Below are the code and all the weights of a small trained network. Each question names an input and a class and asks about switching units off, where a switched-off unit gives its printed mean instead of its output.

import numpy as np


def w(rows, s, z=0):
    codes = np.array(rows[::2]) - 128.0
    scale = np.full(codes.shape[1], s)
    scale[-1] = z or s
    return codes * scale


def norm(h):
    return h / np.sqrt((h * h).mean(-1, keepdims=True) + 1e-5)


def f(y):
    return np.maximum(y, 0)


def log_softmax(a):
    a = a - a.max(-1, keepdims=True)
    return a - np.log(np.exp(a).sum(-1, keepdims=True))


def net(x, mask):
    res = np.array(x, float).reshape(1, 7) / 4 @ E
    u = 0
    for l in range(4):
        y = f(norm(res) @ A[l][:, :-1].T + A[l][:, -1])
        res = res + np.where(mask[u : u + 6], y, B[l][:, -1]) @ B[l][:, :-1]
        u += 6
    return log_softmax(norm(res)[-1] @ U[:, :-1].T + U[:, -1])


A, B = {}, {}
E = w([
[219,226,109,195,171,67],'x0',
[103,92,64,192,198,165],'x1',
[186,158,165,155,121,97],'x2',
[148,93,60,245,23,126],'x3',
[121,185,68,80,100,119],'x4',
[129,171,60,180,193,128],'x5',
[87,204,107,121,158,220],'x6',
],0.011)
A[0] = w([
[187,93,118,121,3,33,11],'0.n1',
[96,38,131,143,89,169,3],'0.n2',
[53,23,132,75,37,156,128],'0.n3',
[127,185,163,128,26,189,62],'0.n4',
[114,233,55,78,139,141,142],'0.n5',
[159,160,87,209,83,116,112],'0.n6',
],0.023,0.0056)
B[0] = w([
[74,94,110,101,31,17,219],'0.n1',
[109,130,167,134,101,250,189],'0.n2',
[11,124,190,124,167,233,250],'0.n3',
[82,171,126,61,68,144,185],'0.n4',
[46,139,125,69,106,87,186],'0.n5',
[162,196,151,233,139,139,196],'0.n6',
],0.024,0.02)
A[1] = w([
[182,105,172,32,122,106,1],'1.n1',
[175,43,85,102,175,163,25],'1.n2',
[98,84,61,116,183,165,97],'1.n3',
[153,121,254,114,83,133,179],'1.n4',
[138,96,47,42,139,189,33],'1.n5',
[130,114,43,122,150,142,65],'1.n6',
],0.028,0.0033)
B[1] = w([
[247,27,52,77,220,185,156],'1.n1',
[123,188,180,75,158,35,133],'1.n2',
[11,106,126,66,107,50,179],'1.n3',
[250,119,11,80,109,202,250],'1.n4',
[144,184,121,142,189,165,159],'1.n5',
[145,178,142,84,109,175,130],'1.n6',
],0.017,0.013)
A[2] = w([
[157,79,146,98,139,110,1],'2.n1',
[145,34,211,132,72,215,96],'2.n2',
[60,60,117,155,252,166,92],'2.n3',
[162,114,147,193,204,113,118],'2.n4',
[124,84,104,121,184,73,67],'2.n5',
[76,242,100,24,176,110,106],'2.n6',
],0.023,0.0027)
B[2] = w([
[128,128,95,147,149,174,137],'2.n1',
[148,252,158,69,161,115,226],'2.n2',
[73,123,134,87,123,117,209],'2.n3',
[73,170,87,173,158,153,150],'2.n4',
[110,131,111,89,146,145,143],'2.n5',
[158,140,162,86,69,205,252],'2.n6',
],0.026,0.018)
A[3] = w([
[115,75,241,160,197,143,42],'3.n1',
[108,97,232,96,119,217,3],'3.n2',
[4,36,99,143,228,153,82],'3.n3',
[113,65,194,156,165,138,73],'3.n4',
[174,115,82,204,182,93,124],'3.n5',
[125,110,235,110,205,141,127],'3.n6',
],0.022,0.0039)
B[3] = w([
[250,221,141,129,52,113,137],'3.n1',
[138,164,104,128,208,208,249],'3.n2',
[183,171,162,66,75,162,161],'3.n3',
[89,148,107,101,143,147,130],'3.n4',
[59,103,89,121,204,165,145],'3.n5',
[115,109,92,147,25,142,168],'3.n6',
],0.02,0.022)
U = w([
[91,174,144,48,126,190,176],'0',
[223,66,70,83,177,118,82],'1',
[126,159,116,232,205,112,91],'2',
[154,73,210,134,199,59,1],'3',
[119,140,119,124,42,8,168],'4',
],0.017,0.0069)

Each question gives the input, the list of numbers given to net, and the class t.
The units are the neurons (one row each of A and B). Each row of codes is followed by its name. A weight is (code - 128) times the scale printed after its matrix; where a second scale follows, it is the last column's (A, B and U).
mask holds one flag per neuron, layer by layer. A switched-off neuron (its flag False) gives its mean, the last column of its row in B, instead of its output. The means were averaged over made-up inputs and are rounded, as every weight is.
A unit's drop is (log p(t) with every unit on - log p(t) with that unit switched off) / (log p(t) with every unit on - log p(t) with every unit switched off).
The circuit of an input: a set's keep is (log p(t) with only the set's units on - log p(t) with every unit switched off) / (log p(t) with every unit on - log p(t) with every unit switched off). Starting from the 12 units with the biggest drops (on a tie, the unit counted first), units are removed one at a time, each time the one whose removal leaves the highest keep (on an exact tie, the one counted first), for as long as the keep stays at least 0.8.
units of the circuit, in order: the units of the circuit, biggest drop first
k most important neurons: the k neurons with the biggest drops, biggest first
k most important neurons of layer l: the k neurons of layer l with the biggest drops, biggest first
drop when u is switched off: that unit's drop, to one decimal
input [5,-8,-3,1,6,-4,3], class 4: units of the circuit, in order -> 0.n3; 0.n1; 3.n2
input [-3,4,6,2,-5,4,-7], class 4: units of the circuit, in order -> 0.n3; 3.n2; 2.n6
input [7,5,-6,4,-1,4,6], class 2: 2 most important neurons -> 0.n6; 0.n3
input [-4,-8,5,6,7,-4,-5], class 4: units of the circuit, in order -> 0.n1
input [6,-6,-7,-7,-3,-2,0], class 1: 2 most important neurons -> 0.n3; 1.n1
input [1,3,-7,6,-8,2,7], class 2: 3 most important neurons -> 0.n3; 0.n6; 2.n6
input [1,4,4,2,-8,3,6], class 2: 2 most important neurons -> 0.n3; 0.n6
input [-1,-3,-4,5,-7,5,5], class 2: 2 most important neurons of layer 2 -> 2.n6; 2.n3
input [7,-2,-7,-5,-1,-6,-1], class 1: 3 most important neurons -> 0.n3; 1.n1; 0.n6
input [8,3,8,8,-5,-7,-2], class 4: 2 most important neurons -> 0.n1; 3.n2
input [2,-3,-4,-5,-6,4,-4], class 1: 2 most important neurons -> 0.n3; 0.n6
input [7,7,7,-1,-1,-3,-7], class 2: drop when 3.n5 is switched off -> 0.1
input [3,5,3,3,4,5,-8], class 2: drop when 0.n4 is switched off -> 0.1
input [-3,-7,5,8,3,-4,-3], class 4: units of the circuit, in order -> 0.n1
input [1,-7,5,-7,-6,-6,5], class 1: drop when 0.n3 is switched off -> 0.5
